Questions about the matrix below.
1) Find the largest entry in the last column.
2) Find the entry just right of the centre entry.
3) Find the entry just right of 132.
4) Find the top-right entry.
5) Find the last entry, reading row by row.
6) Find the first entry, reading row by row.
7) Find the entry just right of the smallest entry.
8) Find the entry just left of the largest entry.
[[126 127 138 116 139 114 148 126 125]
 [125 126 110 131 114 121 123 127 137]
 [121 137 109 125 140 110 123 119 139]
 [131 134 107 131 130 118 123 133 146]
 [125 126 110 131 117 120 123 127 136]
 [128 125 110 131 117 117 123 128 137]
 [127 134 107 131 128 121 123 132 140]
 [125 126 135 121 127 106 138 119 136]
 [118 135 110 126 134 115 120 115 143]
 [125 126 110 131 114 121 123 127 137]
 [128 126 110 131 120 118 121 123 136]]
1) 146
2) 117
3) 140
4) 125
5) 136
6) 126
7) 138
8) 114

Read these off the grid that follows. Rows and columns are numbered from 0.
1) Report the entry in row 1 and column 0.
2) Report the entry directly above 114.
3) Report the entry at row 0, column 2.
4) Report the top-right entry.
5) Report the top-left entry.
6) Report the entry in row 2 and column 1.
7) Report the entry in row 2 and column 2.
8) Report the entry in row 0 and column 1.
[[105 127 131 152 142 157]
 [110 129 133 142 135 149]
 [136 140 134 132 127 130]
 [139 138 127 121 129 117]
 [125 123 131 137 130 137]
 [138 135 127 125 123 121]
 [143 120 125 114 124 116]]
1) 110
2) 125
3) 131
4) 157
5) 105
6) 140
7) 134
8) 127

Questions about the matrix below. Rows and columns are numbered from 0.
1) What is the bottom-right entry?
2) What is the entry in the bottom-left corner?
3) What is the top-left entry?
4) What is the entry directly below the smallest entry?
5) What is the entry at row 1, column 0?
6) What is the entry in row 0 and column 2?
7) What is the entry in the top-right corner?
8) What is the entry just left of the smallest entry?
[[114 113 143 127 123 125 135 141 118 139 129]
 [146 110 129 123 115 112 123 116 143 111 124]
 [106 112 136 140 110 131 144 126 112 109 134]
 [126 136 118 107 107 120 135 143 143 116 123]
 [137 124 130 120 140 136 108 132 131 138 145]
 [128 125 132 123 119 115 145 140 119 130 105]
 [125 131 139 118 122 114 140 127 126 110 146]
 [139 143 145 146 134 145 111 111 137 112 146]
 [114 136 114 137 122 109 116 137 138 121 136]
 [107 111 127 107 145 108 111 147 113 140 106]
 [129 113 108 121 147 120 142 129 135 131 151]]
1) 151
2) 129
3) 114
4) 146
5) 146
6) 143
7) 129
8) 130

[[124 122 133 125 124 129 124 131 139 122 128]
 [126 124 107 131 124 125 125 121 117 121 128]
 [117 117 109 124 119 126 109 119 119 113 128]
 [126 122 128 132 124 128 138 129 133 121 128]
 [124 122 138 127 124 128 129 133 142 122 128]
 [122 118 112 130 119 126 132 124 137 114 128]
 [123 122 134 130 124 128 124 125 116 119 128]
 [118 116 107 125 118 126 115 119 123 112 128]
 [124 123 140 130 126 129 122 128 113 123 128]
 [131 130 153 128 130 130 132 137 139 132 128]
 [121 118 136 132 121 128 135 130 129 116 128]
 [129 128 125 131 128 127 125 125 114 127 128]
 [136 135 152 131 134 130 139 140 141 138 128]
 [117 116 102 126 119 125 110 115 106 112 128]
 [138 139 116 130 135 126 124 127 118 140 128]
 [138 137 147 132 136 130 138 138 135 140 128]]
The bottom-left entry: 138
Which number is the entry directly above 102?
A: 152
Which number is the 2nd entry, reading row by row?
A: 122
The 2nd smallest entry -> 106
Which number is the entry in the bottom-right corner?
A: 128
The first entry of the smallest entry's row: 117
The first entry, reading row by row -> 124
Which number is the largest entry?
A: 153
Which number is the entry directly below the largest entry?
A: 136
Which number is the top-right entry?
A: 128
Which number is the entry directly below the smallest entry?
A: 116
The third largest entry -> 147
Which number is the entry directly above the largest entry?
A: 140
Which number is the second-last entry, reading row by row?
A: 140
The last entry in the row that holds the smallest entry -> 128
Which number is the minimum?
A: 102
The entry just right of the smallest entry -> 126
Which number is the top entry of the column that holds the smallest entry?
A: 133
The third entry on the main diagonal is 109
Which number is the second entry on the diagonal from the top-right corner?
A: 121
Which number is the 3rd-last entry, reading row by row?
A: 135
Which number is the entry just left of 142?
A: 133

m =
[[135 122 127 132 118 127 138 137 131 127 125 126 131 144]
 [120 128 131 123 138 125 123 126 124 123 128 135 127 127]
 [131 121 129 129 121 126 137 136 130 126 123 129 136 141]
 [141 132 119 128 122 137 118 130 135 130 134 117 105 123]
 [135 126 128 134 116 129 140 130 131 136 123 123 145 128]
 [135 138 121 135 127 133 119 124 131 131 140 118 103 123]
 [129 134 128 129 125 133 128 118 128 142 126 124 144 103]
 [121 138 129 142 136 122 128 120 123 130 139 128 117 132]
 [121 120 131 110 137 128 120 132 126 117 122 137 129 127]
 [121 125 132 125 134 124 129 130 125 122 126 135 130 136]
 [133 122 128 130 119 127 137 135 130 129 123 127 138 138]
 [117 140 131 144 139 120 129 117 121 130 140 130 120 131]
 [135 125 128 134 116 128 140 133 131 133 124 124 141 135]
 [132 128 129 133 119 130 138 125 130 139 123 124 149 119]
 [114 138 133 142 141 117 130 119 120 127 138 133 122 136]]
Rows and columns are numbered from 0.
Read off the top-left entry.
A: 135
The entry directly above the largest entry: 141
The entry at row 1, column 1 -> 128
The entry at row 2, column 0: 131
Read off the entry at row 0, column 1.
A: 122
Read off the entry in row 1 and column 2.
A: 131
The entry in the bottom-left corner: 114
The entry just left of the largest entry: 124
The entry just right of the largest entry -> 119
The entry at row 0, column 2 -> 127
Read off the top entry of the column that holds the largest entry.
A: 131
Read off the entry in the bottom-right corner.
A: 136
Read off the entry in row 2 and column 1.
A: 121
The bottom entry of the column that holds the largest entry: 122
Read off the entry at row 1, column 0.
A: 120
Read off the top-right entry.
A: 144
Read off the entry just right of 105.
A: 123

array([142, 128, 128,  99, 128, 151, 116, 128, 134, 132, 138, 112, 147])
The third entry from the left: 128
The entry just left of 151 -> 128
The 3rd largest entry -> 142
The entry just right of 142 is 128
Give the third entry from the right.
A: 138
Give the third smallest entry.
A: 116

Read these off the array that follows.
1) Find the third-last entry, reading row by row.
2) Find the entry just right of the centre entry.
3) Find the largest entry.
4) Find the entry just right of 133.
5) Find the fifth entry, reading row by row.
6) Find the 1st entry in reading order.
7) Find the largest entry in the first row.
8) Find the bottom entry of the column that holds the smallest entry.
array([[133, 130, 139, 117, 122, 125, 136, 134, 138],
       [120, 151, 120, 125, 119, 121, 109, 134, 148],
       [110, 141, 115, 148, 129, 142, 123, 107, 130]])
1) 123
2) 121
3) 151
4) 130
5) 122
6) 133
7) 139
8) 107

[[128 116 122 144 126]
 [132 114 123 130 138]
 [129 133 127 109 149]
 [124 111 126 126 141]
 [128 142 124 118 132]]
Counting starts at 0.
The top entry of the column that holds the smallest entry -> 144
Which number is the entry at row 1, column 0?
Answer: 132
Which number is the top-left entry?
Answer: 128
The centre entry: 127
The entry just right of 111 is 126
The entry directly above 109: 130
The entry in row 0 and column 1 -> 116
The entry at row 2, column 0 is 129
The entry just left of the centre entry -> 133
The bottom-right entry -> 132
